Here is a tiny trained network, its code and every weight. The questions are about switching its units off for an input and a target symbol, where a switched-off unit gives its printed mean instead of its output.

import numpy as np


def w(rows, s, z=0):
    codes = np.array(rows[::2]) - 128.0
    scale = np.full(codes.shape[1], s)
    scale[-1] = z or s
    return codes * scale


def f(y):
    return np.maximum(y, 0)


def softmax(a):
    e = np.exp(a - a.max(-1, keepdims=True))
    return e / e.sum(-1, keepdims=True)


def log_softmax(a):
    a = a - a.max(-1, keepdims=True)
    return a - np.log(np.exp(a).sum(-1, keepdims=True))


def net(x, mask):
    ids = ['ΔΘβγμξπσω'.index(c) for c in x.split()]
    T = len(ids)
    res = E[ids] + P[:T]
    q, k, v = (res @ M[0].T for M in (Q, K, V))
    z = softmax(np.where(np.tri(T) > 0, q @ k.T / 3**0.5, -1e9)) @ v
    res = res + np.where(mask[0], z, O[0][:, -1]) @ O[0][:, :-1]
    y = f(res @ A[0][:, :-1].T + A[0][:, -1])
    res = res + np.where(mask[1:13], y, B[0][:, -1]) @ B[0][:, :-1]
    return log_softmax(res[-1] @ U[:, :-1].T + U[:, -1])


Q, K, V, O, A, B = {}, {}, {}, {}, {}, {}
E = w([
[132,133,149],'Δ',
[2,131,96],'Θ',
[103,107,157],'β',
[134,119,177],'γ',
[228,146,169],'μ',
[39,108,135],'ξ',
[166,170,9],'π',
[230,239,165],'σ',
[120,163,125],'ω',
],0.013)
P = w([
[105,151,99],'0',
[97,145,97],'1',
[139,149,102],'2',
[193,135,115],'3',
[118,169,109],'4',
[122,102,109],'5',
[116,76,95],'6',
[12,188,36],'7',
[102,143,116],'8',
[138,185,121],'9',
[228,254,114],'10',
[138,89,119],'11',
[140,97,102],'12',
[112,72,102],'13',
],0.0077)
Q[0] = w([
[167,255,204],'h0',
[90,107,251],'h0',
[82,114,5],'h0',
],0.0069)
K[0] = w([
[4,172,21],'h0',
[241,20,21],'h0',
[83,234,147],'h0',
],0.0044)
V[0] = w([
[192,238,40],'h0',
[78,120,250],'h0',
[1,95,101],'h0',
],0.0075)
O[0] = w([
[166,138,63,255],'h0',
[47,157,252,67],'h0',
[112,45,106,182],'h0',
],0.023,0.0028)
A[0] = w([
[160,158,130,195],'n0',
[82,184,223,79],'n1',
[88,158,169,70],'n2',
[96,152,133,198],'n3',
[6,148,123,36],'n4',
[216,112,135,109],'n5',
[165,148,126,235],'n6',
[109,107,157,253],'n7',
[183,211,119,94],'n8',
[109,97,73,180],'n9',
[169,112,116,83],'n10',
[148,112,105,123],'n11',
],0.014,0.0035)
B[0] = w([
[3,116,132,195],'n0',
[188,129,153,140],'n1',
[222,139,188,135],'n2',
[84,152,159,152],'n3',
[236,151,161,182],'n4',
[61,110,155,226],'n5',
[29,201,131,217],'n6',
[56,110,221,161],'n7',
[201,120,112,242],'n8',
[119,63,184,254],'n9',
[95,159,81,189],'n10',
[132,137,147,194],'n11',
],0.0062,0.009)
U = w([
[66,136,152,255],'Δ',
[77,52,131,80],'Θ',
[129,122,165,39],'β',
[251,100,152,164],'γ',
[155,142,136,124],'μ',
[146,81,154,109],'ξ',
[123,63,58,43],'π',
[163,137,105,173],'σ',
[182,90,109,142],'ω',
],0.013,0.0051)

Each question gives the input, a string of symbols that net reads in full, and the target symbol t.
The units are the heads (3 rows each of Q, K, V and O) and the neurons (one row each of A and B). Each row of codes is followed by its name. A weight is (code - 128) times the scale printed after its matrix; where a second scale follows, it is the last column's (O, A, B and U).
mask holds one flag per unit, heads first, then neurons. A switched-off unit (its flag False) gives its mean, the last column of its rows in O or B, instead of its output. The means were averaged over made-up inputs and are rounded, as every weight is.
A unit's drop is (log p(t) with every unit on - log p(t) with that unit switched off) / (log p(t) with every unit on - log p(t) with every unit switched off).
The circuit of an input: a set's keep is (log p(t) with only the set's units on - log p(t) with every unit switched off) / (log p(t) with every unit on - log p(t) with every unit switched off). Starting from the 12 units with the biggest drops (on a tie, the unit counted first), units are removed one at a time, each time the one whose removal leaves the highest keep (on an exact tie, the one counted first), for as long as the keep stays at least 0.8.
units of the circuit, in order: the units of the circuit, biggest drop first
top k neurons: the k neurons with the biggest drops, biggest first
drop when u is switched off: that unit's drop, to one decimal
input π Δ Δ σ, target σ: units of the circuit, in order : h0, n6
input Θ ξ γ, target Θ: units of the circuit, in order : h0
input Δ Δ μ Δ, target Δ: units of the circuit, in order : h0, n0
input σ π π Θ ω β, target π: units of the circuit, in order : h0, n4
input Δ Δ Δ γ, target Δ: top 2 neurons : n4, n8
input σ π π μ π Δ, target π: units of the circuit, in order : h0, n0, n5
input μ Δ Δ Δ Δ Δ σ, target Δ: units of the circuit, in order : n0, h0
input β π π π π σ, target π: top 2 neurons : n0, n5
input β Δ ξ γ ξ Δ Θ σ σ, target Δ: top 2 neurons : n8, n4
input β Δ μ σ σ σ Δ, target σ: drop when n7 is switched off : 0.1
input Θ Θ μ, target Θ: drop when n8 is switched off : 0.1
input Θ Δ π γ Δ μ σ π γ γ π, target π: drop when n4 is switched off : 0.2
